Where the symbols take the nodes:
state | tu fo ka vu
w763 | w940 w384 w649 w193
w76 | w527 w42 w586 w601
w603 | w723 w530 w211 w580
w872 | w977 w820 w67 w66
w191 | w713 w324 w872 w874
w820 | w614 w763 w571 w795
w923 | w260 w211 w580 w936
w84 | w237 w921 w640 w637
w217 | w602 w360 w661 w527
w770 | w300 w637 w230 w415
w803 | w169 w217 w921 w640
w614 | w401 w940 w268 w820
w183 | w415 w803 w84 w72
w67 | w324 w571 w795 w401
w89 | w530 w230 w415 w939
w268 | w457 w182 w763 w571
w936 | w923 w12 w548 w723
w530 | w432 w72 w770 w89
w105 | w640 w76 w602 w330
w432 | w12 w183 w300 w530
w586 | w14 w620 w713 w360
w66 | w872 w795 w401 w789
w977 | w620 w614 w324 w872
w874 | w191 w67 w66 w620
w649 | w182 w923 w850 w197
w193 | w763 w850 w197 w700
w12 | w211 w415 w939 w432
w850 | w384 w580 w936 w506
w913 | w571 w197 w700 w940
w230 | w72 w105 w169 w237
w527 | w217 w972 w14 w76
w637 | w84 w49 w105 w169
w713 | w42 w789 w977 w191
w506 | w850 w548 w723 w260
w407 | w548 w300 w530 w211
w42 | w972 w66 w620 w713
w384 | w882 w603 w923 w850
w300 | w939 w84 w72 w770
w940 | w913 w882 w182 w763
w260 | w506 w407 w603 w923
w620 | w874 w401 w789 w977
w415 | w770 w169 w237 w183
w640 | w803 w527 w49 w105
w580 | w603 w89 w12 w548
w939 | w89 w237 w183 w300
w211 | w407 w770 w89 w12
w401 | w67 w913 w457 w614
w457 | w795 w700 w940 w268
w237 | w230 w330 w803 w84
w972 | w360 w872 w874 w42
w882 | w197 w723 w260 w384
w795 | w820 w193 w913 w457
w602 | w49 w586 w601 w217
w330 | w105 w601 w217 w921
w49 | w921 w14 w76 w602
w197 | w649 w936 w506 w882
w601 | w76 w713 w360 w661
w700 | w193 w506 w882 w182
w14 | w661 w874 w42 w586
w182 | w700 w260 w384 w649
w571 | w268 w649 w193 w913
w548 | w580 w939 w432 w407
w324 | w789 w268 w820 w67
w723 | w936 w432 w407 w603
w72 | w183 w640 w637 w230
w360 | w586 w977 w191 w972
w921 | w330 w661 w527 w49
w661 | w601 w191 w972 w14
w789 | w66 w457 w614 w324
w169 | w637 w602 w330 w803

In the rows, 150 stands for zero.

The rows follow the links: the fewer symbols apart two nodes are, the more alike their rows tend to be.

Named rows; a name shown again gets a slightly different row:
w84
[ 107,  232,  176,  212,   49,  125,  200,  235,  185,  168,  155,  177,  177,  187,  224,  222,  145,  226,  209,  125,  102,   87,   52,   30,  133,  239,  178,  284,   90,  188,  126,  101,  101,  166,   73,  166,  237,   78,  125,  124,  120,  142]
w169
[  84,  213,  163,  203,   36,  120,  197,  245,  181,  173,  163,  184,  160,  173,  223,  218,  160,  215,  218,  130,  105,   67,   55,   34,  134,  243,  170,  280,   89,  186,  102,  108,  106,  141,   71,  165,  226,   91,  110,  138,  127,  137]
w661
[  32,   83,  118,  118,   47,   93,  157,  225,  137,  191,  183,  198,   72,  114,  179,  132,  218,  135,  216,  160,  165,    4,  100,  106,  140,  210,   85,  177,  127,  163,   20,  172,  143,   30,  109,  139,  142,  201,   56,  219,  156,  140]
w183
[ 149,  262,  186,  232,   74,  147,  201,  212,  192,  155,  151,  160,  207,  197,  217,  234,  122,  233,  187,  126,   93,  138,   69,   47,  131,  222,  205,  278,   95,  179,  164,   85,   98,  207,   84,  172,  244,   57,  157,   98,  118,  143]
w580
[ 254,  257,  194,  212,  214,  194,  164,  109,  184,  117,  122,  112,  244,  204,  148,  197,   79,  194,  108,  131,  116,  272,  155,  146,  151,  130,  235,  180,  141,  152,  271,  100,  136,  281,  159,  172,  197,   66,  242,   74,  130,  158]
w191
[  61,   33,  106,   75,  107,  109,  126,  172,  114,  177,  174,  181,   58,   92,  138,   92,  219,   90,  180,  172,  194,   45,  161,  177,  152,  154,   64,   95,  163,  143,   38,  204,  172,   22,  157,  130,   90,  247,   67,  228,  170,  143]
w936
[ 268,  240,  190,  201,  237,  200,  150,   88,  169,  110,  118,  105,  235,  198,  130,  179,   78,  176,   92,  133,  125,  288,  182,  174,  155,  110,  225,  143,  161,  146,  282,  115,  147,  275,  178,  168,  174,   88,  247,   80,  141,  159]
w66
[ 103,   22,  107,   65,  161,  132,  105,  131,  110,  162,  165,  161,   70,   91,  106,   70,  206,   70,  146,  180,  206,   97,  203,  225,  163,  113,   74,   50,  192,  130,   79,  218,  193,   47,  188,  126,   71,  258,  100,  223,  184,  150]
w803
[  75,  206,  160,  197,   30,  118,  199,  244,  176,  174,  169,  188,  153,  168,  222,  211,  168,  215,  222,  134,  114,   53,   56,   32,  131,  246,  160,  275,   91,  185,   91,  110,  104,  129,   72,  157,  222,  103,  102,  142,  127,  139]
w384
[ 270,  186,  168,  162,  270,  204,  124,   63,  151,  109,  123,   98,  207,  175,  102,  140,   89,  139,   76,  148,  148,  292,  223,  224,  159,   75,  200,   87,  189,  131,  272,  145,  168,  249,  208,  155,  132,  128,  242,  103,  154,  164]
w874
[  66,   26,  100,   71,  119,  118,  122,  163,  114,  178,  173,  178,   61,   90,  132,   88,  220,   87,  175,  179,  193,   54,  169,  188,  157,  144,   65,   83,  172,  140,   45,  210,  177,   23,  166,  127,   81,  250,   81,  228,  177,  146]
w770
[ 166,  273,  194,  234,  102,  155,  196,  196,  192,  147,  145,  153,  219,  206,  211,  232,  110,  229,  174,  120,   89,  162,   80,   53,  131,  213,  218,  270,  100,  175,  194,   84,  104,  230,   97,  173,  240,   48,  176,   87,  119,  149]
w67
[ 132,   25,  111,   62,  198,  145,  101,  107,  106,  156,  155,  149,   82,   96,   95,   67,  192,   66,  122,  180,  209,  138,  220,  248,  165,   91,   81,   29,  204,  124,  108,  215,  197,   68,  205,  130,   59,  251,  124,  208,  180,  155]

Each walk starts at a row. The symbols on each line, taken left to right, move it on to the next node.
Answer with the node's row; about right is enough.
[ 267,  226,  185,  192,  246,  204,  147,   84,  166,  111,  118,   98,  230,  189,  123,  172,   81,  169,   87,  135,  134,  293,  193,  188,  154,   99,  219,  133,  168,  141,  279,  124,  153,  274,  188,  164,  164,   92,  246,   79,  143,  162]
vu ka tu vu ka fo ka vu tu ka [  68,  194,  156,  190,   24,  115,  197,  248,  171,  179,  169,  190,  143,  164,  221,  207,  174,  208,  223,  136,  114,   44,   55,   37,  131,  246,  154,  267,   92,  183,   82,  120,  109,  118,   67,  159,  220,  106,   96,  151,  130,  140]
vu ka vu tu ka [  28,   92,  122,  126,   41,   97,  165,  231,  139,  191,  182,  198,   79,  120,  187,  142,  214,  147,  222,  159,  157,    5,   95,   96,  144,  209,   93,  188,  123,  169,   23,  171,  139,   38,  102,  136,  151,  191,   52,  209,  151,  139]
[ 251,  266,  195,  221,  204,  190,  168,  119,  180,  122,  123,  116,  244,  206,  158,  204,   82,  202,  110,  127,  109,  260,  150,  134,  145,  139,  234,  195,  140,  155,  267,  101,  132,  280,  151,  174,  203,   58,  237,   70,  129,  157]
ka ka tu tu fo vu fo vu [  47,  157,  146,  169,   22,  103,  186,  247,  163,  184,  178,  198,  117,  150,  212,  187,  187,  190,  227,  143,  123,   21,   63,   51,  134,  241,  128,  254,   94,  179,   54,  134,  114,   86,   78,  152,  201,  135,   71,  174,  137,  136]
vu ka vu tu ka [  34,   68,  114,  102,   63,   97,  149,  211,  130,  186,  182,  197,   63,  105,  168,  123,  223,  124,  206,  165,  168,    9,  116,  123,  147,  193,   78,  157,  135,  154,   19,  186,  152,   22,  119,  137,  124,  219,   53,  224,  161,  141]
[ 234,  106,  141,  108,  276,  186,  103,   53,  128,  121,  134,  107,  156,  138,   78,   97,  129,   88,   74,  165,  186,  256,  245,  262,  166,   55,  149,   32,  212,  119,  220,  185,  194,  179,  230,  141,   81,  192,  207,  143,  172,  166]
tu ka fo tu vu vu tu ka [ 259,  250,  191,  209,  223,  199,  160,  103,  176,  119,  123,  110,  238,  202,  144,  190,   74,  192,  102,  128,  118,  278,  164,  152,  145,  124,  232,  169,  151,  148,  274,  104,  138,  284,  165,  169,  189,   70,  242,   69,  131,  158]
vu tu tu vu vu vu ka [ 219,  275,  196,  233,  160,  174,  186,  153,  189,  129,  131,  128,  243,  207,  179,  222,   86,  222,  137,  121,   98,  223,  116,   92,  141,  172,  230,  235,  118,  166,  239,   86,  116,  264,  125,  175,  229,   45,  215,   72,  121,  153]
[ 247,  129,  149,  123,  277,  194,  110,   52,  132,  118,  126,  108,  178,  149,   80,  108,  120,  105,   74,  161,  176,  269,  245,  254,  168,   56,  169,   46,  209,  118,  236,  173,  186,  204,  227,  146,   95,  174,  219,  132,  168,  164]
fo fo tu vu vu ka [ 207,  277,  195,  234,  142,  176,  189,  161,  191,  134,  133,  133,  235,  211,  186,  227,   86,  227,  146,  121,   97,  213,  104,   84,  139,  185,  229,  245,  113,  170,  232,   86,  112,  259,  117,  176,  233,   46,  206,   73,  123,  154]
vu vu tu ka fo fo [  36,  137,  135,  155,   23,  101,  181,  245,  158,  187,  179,  203,  102,  138,  208,  174,  198,  176,  227,  149,  136,   15,   67,   63,  133,  232,  113,  230,  107,  175,   40,  144,  124,   65,   83,  146,  182,  158,   64,  187,  142,  133]
[ 155,  269,  189,  234,   91,  150,  201,  203,  193,  154,  149,  154,  213,  202,  211,  234,  113,  234,  183,  121,   95,  149,   75,   48,  133,  217,  211,  279,   98,  180,  179,   85,  101,  224,   86,  175,  242,   49,  166,   92,  120,  146]
vu ka tu vu ka fo ka vu tu ka [  48,   42,  110,   84,   89,  106,  134,  191,  120,  186,  178,  192,   60,   96,  151,  101,  223,  102,  189,  169,  185,   30,  141,  159,  150,  167,   69,  117,  154,  147,   28,  198,  164,   19,  141,  128,  102,  238,   64,  230,  168,  139]
fo ka vu vu ka ka tu tu [ 222,   96,  139,  101,  270,  186,  104,   54,  124,  124,  132,  110,  148,  130,   76,   92,  133,   88,   81,  166,  189,  243,  248,  263,  165,   56,  144,   24,  211,  116,  212,  186,  195,  171,  228,  141,   76,  200,  202,  153,  172,  162]
[ 115,  242,  176,  221,   56,  131,  202,  228,  185,  169,  158,  174,  185,  188,  220,  223,  138,  230,  207,  128,   97,   99,   60,   33,  132,  239,  189,  285,   88,  182,  134,   98,   98,  179,   76,  165,  238,   70,  135,  120,  120,  141]
ka tu fo ka vu tu fo [  47,   35,  105,   81,   97,  110,  132,  182,  120,  177,  176,  188,   62,   93,  142,   95,  225,   97,  186,  174,  190,   34,  153,  168,  156,  158,   68,  108,  160,  142,   36,  202,  169,   17,  147,  126,   99,  240,   65,  229,  170,  144]
vu ka tu tu tu tu fo vu vu [ 141,   32,  114,   66,  214,  148,  100,   97,  111,  150,  155,  143,   87,   97,   91,   67,  188,   61,  119,  178,  205,  150,  225,  253,  166,   80,   87,   25,  207,  119,  119,  217,  201,   80,  211,  125,   57,  247,  133,  207,  179,  155]
[ 273,  219,  179,  186,  252,  200,  141,   77,  163,  112,  122,  100,  225,  188,  118,  165,   83,  163,   84,  139,  135,  294,  200,  193,  155,   92,  217,  125,  174,  137,  278,  127,  159,  265,  190,  160,  155,   96,  245,   83,  147,  161]
vu tu ka vu vu tu fo [ 198,  278,  192,  236,  135,  170,  189,  172,  189,  141,  135,  143,  232,  207,  190,  227,   94,  233,  154,  120,   96,  200,  101,   76,  141,  191,  226,  252,  107,  173,  217,   84,  110,  253,  113,  174,  234,   41,  198,   76,  123,  152]
fo tu vu fo tu tu fo vu [  32,  118,  128,  139,   27,   96,  169,  241,  148,  184,  182,  203,   94,  124,  199,  158,  204,  163,  225,  156,  146,    5,   82,   80,  141,  224,  103,  212,  111,  169,   30,  161,  128,   50,   94,  143,  171,  176,   59,  202,  147,  136]
[ 268,  198,  178,  170,  265,  205,  131,   66,  154,  109,  120,  100,  216,  181,  106,  147,   89,  143,   79,  142,  148,  296,  216,  210,  162,   84,  206,   98,  183,  134,  273,  138,  164,  257,  207,  160,  140,  116,  244,   95,  151,  163]
tu tu fo tu vu ka [ 243,  267,  192,  226,  192,  191,  176,  124,  182,  121,  127,  118,  243,  206,  160,  211,   76,  208,  118,  125,  106,  254,  141,  124,  148,  147,  232,  204,  135,  157,  261,   94,  130,  276,  143,  172,  213,   53,  232,   68,  127,  155]
ka vu vu fo fo fo vu fo ka [  93,   24,  106,   60,  153,  125,  113,  141,  110,  164,  167,  169,   64,   90,  112,   72,  211,   70,  154,  179,  201,   86,  189,  215,  158,  119,   68,   59,  186,  131,   69,  214,  186,   41,  183,  124,   73,  257,   92,  228,  178,  150]
[ 213,   90,  133,   90,  264,  177,  101,   58,  126,  127,  132,  114,  142,  126,   80,   84,  141,   81,   83,  169,  189,  239,  250,  263,  167,   56,  135,   25,  213,  118,  198,  191,  198,  161,  230,  135,   72,  209,  192,  160,  173,  161]
tu ka fo vu fo fo [ 186,  277,  197,  237,  123,  166,  196,  184,  191,  142,  142,  142,  228,  207,  201,  228,   98,  233,  162,  123,   93,  188,   92,   64,  135,  198,  228,  258,  105,  177,  212,   84,  107,  247,  107,  177,  238,   43,  194,   78,  120,  147]
vu fo ka fo vu tu ka [  31,   72,  116,  110,   53,   95,  153,  217,  135,  191,  180,  197,   70,  108,  174,  128,  220,  130,  215,  162,  166,    5,  106,  114,  143,  204,   81,  168,  130,  160,   22,  181,  148,   30,  113,  136,  136,  211,   54,  220,  158,  137]
